[  77  -67   53   75  -61  137  257  128 -278 -373   30   60  271  -29
 -307  287  474 -308   34 -436 -298 -292 -155 -246   95  -42 -160  -98
  656  128   63   -2  134  128  186  149]	3
[ 195  -25  102 -410  248  489  165   68  106 -112 -183  151   19 -297
   21  208   66 -382  357 -281 -227 -115 -119 -480 -187    6 -216 -142
 -279  -11  284  161 -102 -104  -63 -134]	7
[  13  323   55 -260 -275  300  383 -186 -182 -269 -159   86  424 -140
    1  306  516 -259 -185 -714 -494 -305   -2 -490 -294   50 -198   56
  576  -20  -27  216  -65   -6  244  158]	5
[  99  -52 -101  -82   34 -488 -345  -45 -161 -258  -12 -113  320  167
 -169  260  -84  345  191 -259  150   -3  110 -250 -246 -108  325   14
   78  -42   24  198 -143  -39 -322  241]	4
[  82  -85  -63 -105   54 -320 -226  162  131 -108  -27  319  130  -88
  185  -12  -18   26   42  -97  279    4   88 -194  131  181   97   45
 -235  100  200   32  170  229 -100 -333]	5
[-325  206  105 -110   64 -175   32 -204   48 -514  130 -396 -451 -319
  227  -85 -155 -107  124  -59 -134  176    2    7 -145    0   41   19
  -23   75   28 -235  223  136 -293  216]	2
[  83  414  206  202  -59  -44   -3  409 -178  222   66   98  338 -197
  -87  350  155 -238  253  -22 -403  572 -326 -638  -47   10  -35   28
 -282  -11  -89   -7   -7  270  356  -61]	1
[ -18   76  113   72  336  188   24  185 -102  116 -368  401 -280 -152
  -98  109   52 -418  158 -241 -160   28 -110 -411 -122 -259  -44  311
 -414  -21  235 -361  264   47  242 -265]	7
[-137 -416 -176 -242  196  336  345  139  186   77   56 -251   85  372
  -45  384 -160 -387  529 -387   31  191  246  -41 -322  -39  -89   -2
 -117   47  -80   16  -79 -303 -256  183]	5
[  23 -470  -81 -163  162  195  120  101  244  106  171   36 -150  107
  -90  -87 -380 -322  198  222  396   37   79  160  173  183 -111 -154
 -277  -86  101  178   -6 -283  -59  -83]	5
[ 197   26  -30   24   55  -59  -48 -199  291 -194 -363   28 -222  -26
   53  170  -48 -128  341 -410 -235 -347   11 -124  -82  223   25   49
   19 -182  158  341    9 -109 -316 -196]	4
[ 151  286  -58  347   90  -61  -66  186  -62   20 -188  -67   63 -347
 -247  130  215   17   69  187 -186 -273   74  -70 -182  -15  -36  135
  -34  -38 -159   38  -46   16 -108  -27]	7
[-110  141   44  156 -176  126    8  103   85  -44  -48  -60  280  347
 -151  116  -60  245 -184   -1   78  -74 -186  219  174 -144  176  -23
   12  -17 -119 -178  152    5  137  244]	1
[  11 -119  211 -170  289   82  108  155 -255 -419   29   32  459 -208
 -583  631  392 -360   78 -381   36 -173 -165 -736 -125 -242 -234  -24
  172  188  254  209  -12  121  -69  333]	4
[ 197  587  316  486   10   -5  147  200 -172 -465 -168  170  134 -610
 -304  235  368 -257    6   20 -301 -155 -538 -411   12 -178 -277  184
  298  136   63 -245  212  262  258  147]	6
[ 112  577  -84  492 -540 -295 -212 -191   10 -541 -184  -65  380  230
  274  -89   35  588 -438   87  278 -319   22  262   -5 -103   42  214
  750  176 -175  266   33  191  -64  334]	2
[-362 -340 -318 -520  -86  308  222   73   58   42  -76 -163   -8  457
 -322  101  207 -403  101 -588  -66 -340  304  169 -252  105  -36  -45
  164 -251  -24  127 -130 -186  100 -108]	4
[ 425  326  -99  270 -618 -473 -161  264 -196  233   62  252  702   77
  347 -231  167  405 -569 -106 -152 -129  -66  -24   -2 -107   62  340
  306   75  -98  138 -125  292  389 -115]	6
[-199  -32  -29  -20   51  -83 -186   68  -85 -140 -220   28 -193 -100
 -169  165  252   71  -64   70 -187 -173  361 -200   35  101   68   70
 -189   -4  -23   34  223  246 -152  -99]	4
[-227 -258    6   -6 -143  438  451  285   27 -220  322 -481  -76  187
 -330 -135  -28 -295  -57  310  268  196  250  227   47  168 -363 -228
   58   51 -127  146  -20 -376   11  541]	5
[  49 -206  -42    2 -313  286  257  100 -192 -187   46   68  413    7
  -68   16  382  -99 -317 -149 -230 -326  128   27  121  146  -36  -52
  489  -35  -35  276   -2   63  268   83]	6
[ -72  212   72  380 -247   51  244 -327  171  137  -12 -347 -364  228
  215   -8   16  141  -92  -74  -19   42 -205  255  -85   52  -62   91
  363  237 -271  -92   37 -219 -281  129]	3
[ -95 -360   -4 -313   92  145    2   67 -180   60  164  190 -274 -243
 -469 -197    7 -452  -95   95  156 -396  131  -57  348   15 -133 -152
    1 -193   62 -116  169  -64  216    9]	6
[  61  264   11  379 -332 -192   71 -207  213  238   77 -252 -315 -143
  348 -262 -114  261  -69  273   60  156 -201  315   60  273   80    1
  193  244 -227  -83  -25   -7 -159 -115]	5
[  -6  111 -158  392 -388  293   92   37   90  221  100 -368 -157  100
 -145 -187  120  516 -389  662  370  118  294  484  -69  284 -137  -12
   16  195 -340  317 -173 -134    6  -87]	3
[ 183  674 -195  541 -616   50  -57  395    4 -103  -47 -289  409  -96
   96  -78  178  410  -51  329 -269  273  122  218 -368  322  -16   81
    0 -177 -367  581 -365  207  339 -167]	4
[ -38   73  -44   19   68   31  101   63  162 -270    9  177  -33 -159
  122 -129  -68 -195  198  207  238  105  197   44 -139  243 -130  -52
 -278  -15   59   99  -94  -27  -88 -166]	7
[ 232  108 -125   72   38 -273 -105  195   78 -303 -257   -7   98 -416
  -25  -34   -8  179  -65  114   34 -717  123 -103   63   -1  189    8
  159    8  -70   24   72  257 -346   22]	5
[ 212  430  -18  396  -96 -119 -154  279 -137 -104 -274  380  282 -206
  -19  124  267  669 -410   28   31   96 -258 -118 -119  214  123   49
 -200   32   89 -113   97  245  187 -298]	5
[   9 -364   20 -535  321 -346  100  -15 -134  -89   37  153  344  111
 -150  -98 -136 -319   -7 -537 -225 -415 -120  -75  269 -255  182  -85
  186 -375  237 -358   65 -175  180  246]	5
[ 151 -117  -20 -215  -86  307  132  293  -19 -170   80  170   75 -412
  -14 -203  141  -48 -140  -63  -19 -235    4  -54   94  170  -97 -181
  -90  -74  157  218   31  250  356 -352]	5
[ 144  269  -60   55  229  237   73   29 -173 -110 -105   72  255 -527
 -119  377  257   92   18  231 -104   -2  224 -305 -430 -173 -176  148
 -158  139 -103    8 -169   79   44 -188]	1
[-131  159   65  360 -207 -351 -108   26  -39  280  -91  200 -221  291
   48 -134  215  -12 -243   53 -137 -203  -22  238  247  211 -161   89
  183  -96 -115 -186   91  129  109  -56]	0
[  73  424  129 -208  205  303  231  237 -200 -353 -155   98  691 -489
 -388  540  389  111 -113  247 -422  -37  -10 -385 -302  -87 -295   14
 -126  -42 -107  -39  -81   52  373  152]	2
[ 104 -205   16 -406  193 -323  157 -106 -355 -152  237   45  401 -248
   83   79  -11 -274   42 -336 -437  -24   21 -293  -22 -233   77   21
  340  -49   50 -219   12  -93  160  177]	2
[-137   54  181 -102   63  468  413  122 -303 -240   67  136  186 -102
 -245  325  283 -155   18 -170 -220  239 -211 -440 -102  -44  -85 -204
   83   35 -134 -151   99  -47  270  151]	3
[ 266  405   98  311  -94  468  319  304 -287 -276  156 -161  348 -732
 -308  220  247  384  -83  560 -427  449  -81 -291 -248  170  -95 -291
 -264  114 -155  174 -186   36  163  180]	7
[ -87  271  -46 -184  -81  292  343 -210  146 -685   47 -511  420    1
   16  448   82 -249  303 -514  -52 -258  -89   37 -380  -87 -123  -90
  664   72 -193   88 -144 -177 -249  464]	3
[  35 -336   72 -362  212 -375   20  111 -242 -324  138  328  224  -74
 -291 -177 -263 -442    1 -181  199 -207   15 -388   75 -161  324    3
  -99 -268  328  -30    8  -35  171  150]	1
[ -32  -95   88 -326  171 -661  -95  -35 -243 -368  232   36  357  -99
 -201  -38 -274   34 -208  117  352 -283  180   19  154   -8 -109 -158
  240 -347  -52  -59  -64  -70  143  462]	5
[ 125  141    7  249 -148  -47  -69 -139   83  -84 -113   69   36   29
   94   14  174  545 -101  112 -101 -156   50  131   94  216   41 -159
   82   30  -46  163 -109  137 -230  -26]	0
[-179  198 -147  192 -421  -31  114  255  -74  271  142 -503  -36  123
  195   79  132  -40  168  -88 -245  181  -25  109 -274  222  116  -79
  336  105 -482  -89 -196  100 -144  105]	0
[  -5 -174  -84 -552 -129   77  -30 -175  -82  -63   -1   82  375  174
   -8 -111   63  113 -581 -373  230 -390  -13 -161  -16 -235  249   76
  174  -39  252  216  -50  -93  132  -72]	1
[  61  268   59 -200  119  689  385 -104   80 -249 -301  -50    7 -285
  -10  384  462 -492  173 -858 -645 -386 -255 -452 -208  -49 -265  -44
  254  -40  168   67   23   12  -63  -76]	3
[  72 -168  -20 -505  185  372   64 -139   64 -405  -46 -278  -82 -657
  134  342  -19  -54  191 -363 -185 -386  153 -313 -313  157  173 -194
 -100   79   83  130   66   29 -486   27]	5
[ 530   69  267   37  235 -111   17   58   92 -351  -60  239 -355 -899
  -18 -264 -376  207  -27  432   60 -207 -129 -190  164  146 -122 -194
 -532  -51  280   35   21   53  -52 -184]	4
[ -86  295   20  522  -16  319  303   57  183  -40 -189  122   32 -235
 -196  596  405  -14   79  160 -186  143  101 -241  -28  285 -171   74
  -91  335 -204   20  158  227 -226 -134]	0
[ -38  -32 -257  -98  131  191   25   36 -249  250   11  116   85 -274
 -498  -37  166   49 -205  141 -125 -296   71  155 -123 -182  239   83
  -68  -33 -113 -409   21 -134  222 -128]	2
[-183  -80 -215   28   15  200   30 -344  365   72 -258  -14 -408  377
  -33  318  -11  649   50  132  465  -93  432  299 -220  189  -71  -65
 -170  241 -250   22   22 -158 -565 -202]	1
[ 125  478   61  214  -96 -325 -186 -176 -203 -146   26  -71 -108 -578
   86 -127    0  167   18  592 -274   23  135  -72  -90   40 -108   87
  109 -168 -283   79 -135  135   85   25]	6
[ 128 -267  -43  295  318    0  227 -187  233  -50 -229   90 -297  194
   52  102 -116  119  300  117   36   -8  256  238    1   77 -193   51
  -74   35  -69 -206   68 -479 -484   73]	6
[ 123   11  -10 -106  138  591  315  192  -76  -42  -87   56   55 -611
 -178  405  236 -439  187 -233 -470  -38  131 -543 -133  109 -115  -28
 -184  156   36   20  137   91  -10  -70]	2
[ -70  231 -218  176    3  171   81 -105  180   -1 -148 -169  -53 -116
    7  241   31  200  247  263 -106 -280  156  192 -322   92  -35  -47
   78 -121 -497   85 -212  -42 -440   11]	6
[  37  119   18 -213 -101  -92  -41  158 -198 -197   69  -39  294 -314
   18   45   40 -196  -46 -116 -242 -277  146 -147 -152   49  -44   17
   71 -279 -108   72  -97  133  157  181]	6
[ -66  200 -131  132 -273  169  179   82 -226 -251   63 -333  242  -72
  210   62  325 -275 -133 -261 -449   14  348 -152  -15  -96  -98   54
  445  185 -118  -74   73   97  -70  329]	1
[-145   47 -125 -103  -48  161   -9 -170   63  104   50 -212  -21  254
 -136   14  -72  238   37  193  188   46  270  142 -169  -63   -9  -48
  -82  101 -248  -51 -111 -334 -318  360]	2
[ -45   49 -364  334   49   42 -105 -122  340  117 -296 -369 -175  122
 -136  280  164  326  525   87  465  -92  229  254 -549   25  135  247
  161  262 -308  198 -284  -68 -601 -303]	6
[ -86  192   30   84  235   18   66  -26 -369   65 -104    7    8 -433
 -496  284  246  401 -184  596 -220   97   69 -166 -236  -48  108   13
 -157  160 -220 -441   -7  -20   31  149]	2
[ -65  -53  -73   19 -335  252  152  101 -183 -221  255 -344  328 -141
  -56  -64  386  -63 -353 -217  -58 -356   36  155  114    7   63 -170
  565  175  -97   63   23  121   45  197]	1
[  53  165   29  399 -307 -698 -223  190   65 -198  118  -12  250  162
  122 -225 -152  144   -4  339  296 -151 -165  168  295  -37  246   79
  405   72 -181   60   11  320  -41  117]	0
[ 226   -7 -132  -33   93 -306 -447  149  -58  -89 -131  163  259  -33
 -110   15 -102  308 -297  175  331 -477  170  -22  -34 -160  134  223
 -165 -110  139  243  -32  224  -14 -157]	3
[-332  -30   75 -378 -127  134  -33 -310 -342  -36  187  -65   40 -166
   69 -109  133 -626 -365   89 -228 -386  391 -257  138 -221  -90  114
  344 -178 -116  235   26  139  263  226]	1
[ 122  -79 -175   -2 -227   73  -61 -170 -164  116   69   71 -174   50
 -170 -378  -53  336 -772  210  269 -231  -47  171  224  -53   51  -45
  162  -21  222  144   -6 -137  156 -148]	1
[ 268  103   44   30  248  184  292  -13 -159 -371 -249  390  124 -790
 -188  349  176 -383  185   54 -310 -185  100 -624 -183  120  -40   29
  -42   94   93   28  -16   60   -6 -185]	4
[ 288 -361  392  -53  225 -358  116   33   16 -372  133  116  -76 -188
  -93 -144 -518 -113 -162  405  268 -115  206  -20  431  129 -339 -141
 -288  -60  262  -20  116 -272  -42  511]	4
[ 423 -346  178 -306  192 -874 -132   33 -211  -50  410  -21  340 -421
  418 -344 -636 -237 -146  144   37 -114  137 -294  139 -220  244  195
 -108 -176  132  148 -116   22   20  149]	3
[ -44 -225  -14 -239   58  851  312  209  -39 -305  119 -101   94 -388
 -280  280  108 -277  236   30   -8  161  171 -263 -114  251  -74 -315
 -215   18   -2  304   37  -80  111   24]	5
